Here is a tiny trained network, its code and every weight. The questions are about switching its units off for an input and a class, where a switched-off unit gives its printed mean instead of its output.

import numpy as np


def w(rows, s, z=0):
    codes = np.array(rows[::2]) - 128.0
    scale = np.full(codes.shape[1], s)
    scale[-1] = z or s
    return codes * scale


def f(y):
    return y / 2 * (1 + np.tanh(0.7978845608 * (y + 0.044715 * y**3)))


def log_softmax(a):
    a = a - a.max(-1, keepdims=True)
    return a - np.log(np.exp(a).sum(-1, keepdims=True))


def net(x, mask):
    res = np.array(x, float).reshape(1, 7) / 4 @ E
    y = f(res @ A[0][:, :-1].T + A[0][:, -1])
    res = res + np.where(mask, y, B[0][:, -1]) @ B[0][:, :-1]
    return log_softmax(res[-1] @ U[:, :-1].T + U[:, -1])


A, B = {}, {}
E = w([
[87,85,209,121,111,181,75,184,253,121,95,202],'x0',
[139,224,180,152,76,138,59,199,52,135,219,168],'x1',
[197,94,103,174,220,104,73,212,103,177,64,131],'x2',
[130,126,133,125,130,133,129,126,126,128,133,127],'x3',
[253,155,176,28,106,135,175,166,162,157,128,96],'x4',
[154,79,108,184,16,202,147,196,92,44,69,68],'x5',
[108,39,174,166,72,76,212,161,100,224,159,159],'x6',
],0.0051)
A[0] = w([
[75,158,165,88,54,145,180,48,139,86,181,123,79],'neuron 1',
[69,165,161,84,57,137,196,68,147,80,187,120,84],'neuron 2',
[139,96,121,172,61,184,146,164,106,84,98,78,81],'neuron 3',
[98,169,154,102,194,87,117,79,164,194,165,147,49],'neuron 4',
[141,99,109,174,56,169,153,176,114,71,103,83,68],'neuron 5',
[139,186,157,149,100,135,86,172,84,137,190,164,63],'neuron 6',
[137,187,149,155,97,145,81,170,87,138,186,162,18],'neuron 7',
[127,185,158,139,108,156,93,172,67,139,181,156,59],'neuron 8',
[36,108,100,213,140,115,66,86,105,114,129,147,70],'neuron 9',
[39,117,108,205,153,120,74,96,101,87,122,167,52],'neuron 10',
[116,56,78,112,161,118,182,87,194,124,76,94,84],'neuron 11',
[126,63,65,111,165,113,201,79,173,118,77,96,89],'neuron 12',
[119,60,158,155,78,83,183,142,106,202,159,156,78],'neuron 13',
[199,93,103,190,209,95,76,212,96,168,96,122,101],'neuron 14',
[138,191,159,157,103,124,94,172,79,120,185,161,67],'neuron 15',
[123,68,86,109,163,132,191,84,182,124,56,111,99],'neuron 16',
[143,165,68,124,153,77,159,75,49,147,158,64,62],'neuron 17',
[136,189,145,139,89,119,82,178,81,134,180,171,54],'neuron 18',
[132,191,151,152,97,128,76,164,74,139,184,138,61],'neuron 19',
[115,63,175,161,97,99,198,150,106,196,155,154,98],'neuron 20',
[215,94,103,173,191,85,64,203,90,181,68,138,99],'neuron 21',
[142,105,135,183,55,182,151,161,105,83,87,80,74],'neuron 22',
[125,52,85,116,169,131,179,71,187,132,79,93,75],'neuron 23',
[106,56,158,146,76,96,197,161,104,191,143,152,88],'neuron 24',
[182,128,136,160,197,69,84,162,126,177,106,160,11],'neuron 25',
[105,172,148,99,188,75,133,79,154,185,158,180,34],'neuron 26',
[102,156,143,94,192,87,125,79,153,188,179,167,53],'neuron 27',
[253,155,180,34,117,141,172,143,157,152,116,89,63],'neuron 28',
[151,167,72,127,147,88,179,85,30,126,145,76,21],'neuron 29',
[164,160,71,138,152,79,170,88,47,122,158,64,60],'neuron 30',
[254,152,175,27,111,135,173,168,174,161,132,113,92],'neuron 31',
[33,120,90,210,150,120,97,117,116,104,131,155,83],'neuron 32',
[144,199,94,98,165,184,59,97,149,41,104,97,62],'neuron 33',
[142,173,156,145,90,136,70,168,87,134,190,171,59],'neuron 34',
[69,157,154,78,54,147,173,55,139,92,184,120,89],'neuron 35',
[76,123,211,122,134,178,90,155,251,131,101,204,75],'neuron 36',
[103,151,140,81,182,78,116,86,149,183,167,178,65],'neuron 37',
[29,103,78,210,152,128,101,104,105,104,133,183,80],'neuron 38',
[154,195,87,89,156,180,40,93,136,47,109,107,51],'neuron 39',
[80,162,154,95,52,148,199,58,141,90,190,137,89],'neuron 40',
[38,102,81,208,147,136,92,104,111,114,128,157,42],'neuron 41',
[136,182,165,140,92,123,75,166,77,134,177,158,56],'neuron 42',
[119,71,155,175,85,82,209,151,123,188,157,153,28],'neuron 43',
[136,101,118,170,57,177,146,170,106,82,95,75,69],'neuron 44',
[114,55,164,151,93,90,199,147,101,191,164,157,74],'neuron 45',
[85,98,200,109,120,182,69,183,253,114,88,223,4],'neuron 46',
[135,204,84,73,162,181,50,111,159,52,104,99,65],'neuron 47',
],0.0055,0.0022)
B[0] = w([
[74,96,81,122,155,181,125,179,133,169,86,113,221],'neuron 1',
[70,102,80,120,157,186,124,169,127,170,96,114,225],'neuron 2',
[164,126,89,60,193,73,85,149,68,61,125,217,199],'neuron 3',
[169,108,87,78,172,99,96,167,73,51,129,201,193],'neuron 4',
[155,122,96,67,186,78,88,151,82,66,130,206,199],'neuron 5',
[97,123,163,93,97,83,103,86,123,152,78,112,186],'neuron 6',
[105,108,162,103,103,82,104,95,119,149,89,115,169],'neuron 7',
[99,123,171,100,101,73,94,79,124,153,87,119,180],'neuron 8',
[145,167,175,116,126,98,213,189,80,105,164,70,208],'neuron 9',
[143,154,156,125,133,87,186,173,105,121,163,73,198],'neuron 10',
[106,125,190,84,81,58,78,65,91,160,79,109,217],'neuron 11',
[114,117,188,85,88,83,85,77,118,159,80,108,226],'neuron 12',
[147,192,76,180,170,81,90,116,207,121,127,100,211],'neuron 13',
[27,99,85,117,146,220,150,166,145,179,71,114,247],'neuron 14',
[104,119,176,87,90,83,94,74,133,157,78,115,185],'neuron 15',
[109,121,191,101,86,63,95,81,105,162,77,111,219],'neuron 16',
[183,26,118,166,65,166,100,131,98,136,200,147,235],'neuron 17',
[98,121,169,89,97,81,100,80,120,161,73,114,184],'neuron 18',
[106,110,165,108,95,85,105,84,127,147,91,115,185],'neuron 19',
[146,190,70,177,160,96,89,108,200,124,130,88,215],'neuron 20',
[36,103,83,109,143,224,152,158,137,183,84,106,254],'neuron 21',
[167,120,96,66,189,85,94,144,77,69,129,199,201],'neuron 22',
[103,120,190,89,88,63,90,76,94,149,82,112,215],'neuron 23',
[162,187,81,174,158,93,84,115,176,132,139,103,213],'neuron 24',
[83,102,83,99,147,187,127,175,119,134,104,149,175],'neuron 25',
[161,120,84,57,178,88,87,169,63,49,132,209,191],'neuron 26',
[154,122,99,67,178,105,102,155,74,71,129,191,197],'neuron 27',
[138,152,169,118,132,95,209,194,89,121,167,71,226],'neuron 28',
[184,13,121,197,36,172,89,124,111,160,221,131,221],'neuron 29',
[160,36,113,189,58,163,111,118,120,164,198,126,232],'neuron 30',
[119,179,182,110,139,102,229,208,75,105,169,70,245],'neuron 31',
[142,159,169,109,125,103,186,175,102,131,155,82,200],'neuron 32',
[154,183,72,201,152,61,81,127,208,149,141,82,222],'neuron 33',
[104,119,157,95,108,94,110,97,114,159,95,114,183],'neuron 34',
[65,99,71,118,161,197,127,177,129,177,85,109,222],'neuron 35',
[194,37,109,179,71,141,109,142,92,144,206,133,231],'neuron 36',
[157,123,88,72,181,94,98,161,73,57,133,197,195],'neuron 37',
[142,172,181,104,126,92,212,189,90,112,157,82,217],'neuron 38',
[145,162,102,167,146,90,101,122,171,149,136,91,219],'neuron 39',
[57,100,74,125,166,196,127,170,140,180,83,122,225],'neuron 40',
[125,160,165,96,122,91,185,173,100,120,152,84,192],'neuron 41',
[110,115,160,104,110,95,108,90,116,144,77,111,181],'neuron 42',
[152,179,76,173,161,76,79,116,191,116,132,88,194],'neuron 43',
[164,122,93,52,202,77,82,158,71,43,129,215,197],'neuron 44',
[149,187,85,175,169,87,82,119,185,119,127,95,211],'neuron 45',
[204,1,127,201,22,154,111,120,88,182,233,104,233],'neuron 46',
[153,174,82,197,152,74,95,126,196,151,148,75,227],'neuron 47',
],0.0061,0.0031)
U = w([
[159,128,103,76,165,106,98,142,97,65,132,219,102],'0',
[173,47,131,179,69,152,111,119,122,149,195,125,99],'1',
[97,133,200,97,102,95,100,60,128,148,65,108,108],'2',
[150,206,84,184,154,107,99,117,210,128,137,92,108],'3',
[130,172,183,113,132,120,245,180,107,117,158,85,111],'4',
[45,108,81,117,152,208,139,160,139,159,82,125,108],'5',
[132,135,135,135,127,140,136,117,132,126,134,140,249],'6',
[133,172,174,152,128,192,175,59,155,103,124,196,123],'7',
],0.012,0.016)

Each question gives the input, the list of numbers given to net, and the class t.
The units are the neurons (one row each of A and B). Each row of codes is followed by its name. A weight is (code - 128) times the scale printed after its matrix; where a second scale follows, it is the last column's (A, B and U).
mask holds one flag per neuron, in row order. A switched-off neuron (its flag False) gives its mean, the last column of its row in B, instead of its output. The means were averaged over made-up inputs and are rounded, as every weight is.
A unit's drop is (log p(t) with every unit on - log p(t) with that unit switched off) / (log p(t) with every unit on - log p(t) with every unit switched off).
The circuit of an input: a set's keep is (log p(t) with only the set's units on - log p(t) with every unit switched off) / (log p(t) with every unit on - log p(t) with every unit switched off). Starting from the 12 units with the biggest drops (on a tie, the unit counted first), units are removed one at a time, each time the one whose removal leaves the highest keep (on an exact tie, the one counted first), for as long as the keep stays at least 0.8.
units of the circuit, in order: the units of the circuit, biggest drop first
most important unit: the unit with the biggest drop
k most important neurons: the k neurons with the biggest drops, biggest first
drop of u: that unit's drop, to one decimal
input [-8,6,-7,-5,3,-1,6], class 1: 2 most important neurons	[neuron 29; neuron 17]
input [-8,6,-2,8,8,6,-4], class 1: 2 most important neurons	[neuron 29; neuron 30]
input [5,8,-2,-8,-6,-8,6], class 0: most important unit	neuron 26
input [6,-5,8,3,-8,-8,2], class 0: 4 most important neurons	[neuron 26; neuron 4; neuron 37; neuron 27]
input [-3,-2,-6,-1,-7,6,3], class 4: units of the circuit, in order	[neuron 38; neuron 9]
input [4,-3,5,-2,6,-5,-4], class 4: units of the circuit, in order	[neuron 31; neuron 28]
input [-6,1,3,-3,4,6,-4], class 0: units of the circuit, in order	[neuron 44; neuron 3]
input [5,-4,-4,-5,0,1,-2], class 1: units of the circuit, in order	[neuron 46; neuron 36]
input [-1,1,7,1,6,-5,1], class 5: units of the circuit, in order	[neuron 21; neuron 14]
input [6,-6,6,-1,-2,-5,5], class 1: 2 most important neurons	[neuron 46; neuron 36]
input [0,0,5,-7,8,-8,-4], class 0: 2 most important neurons	[neuron 26; neuron 4]
input [-6,4,8,-8,-2,5,-3], class 5: 2 most important neurons	[neuron 14; neuron 21]
input [3,1,-1,0,6,3,1], class 4: 2 most important neurons	[neuron 31; neuron 28]
input [4,-5,-8,-1,8,-5,-4], class 4: units of the circuit, in order	[neuron 31]
input [-7,-7,8,8,0,-3,2], class 5: 3 most important neurons	[neuron 14; neuron 21; neuron 25]
input [1,-3,-2,1,5,3,-4], class 4: units of the circuit, in order	[neuron 31; neuron 28]
input [3,-7,-2,1,-8,6,2], class 4: units of the circuit, in order	[neuron 38; neuron 9]
input [-3,2,-8,-8,-6,3,-8], class 3: 3 most important neurons	[neuron 33; neuron 47; neuron 39]
input [2,-7,-2,3,-1,1,7], class 2: 4 most important neurons	[neuron 11; neuron 23; neuron 16; neuron 12]
input [7,6,8,1,8,-3,6], class 4: units of the circuit, in order	[neuron 31]
input [4,-7,7,6,-6,-2,-7], class 2: drop of neuron 42	0.0
input [5,2,-1,4,7,-2,1], class 4: drop of neuron 28	0.2
input [-6,4,-7,-5,-1,5,-4], class 5: drop of neuron 46	0.1
input [-5,1,4,4,-1,7,6], class 0: drop of neuron 5	0.1
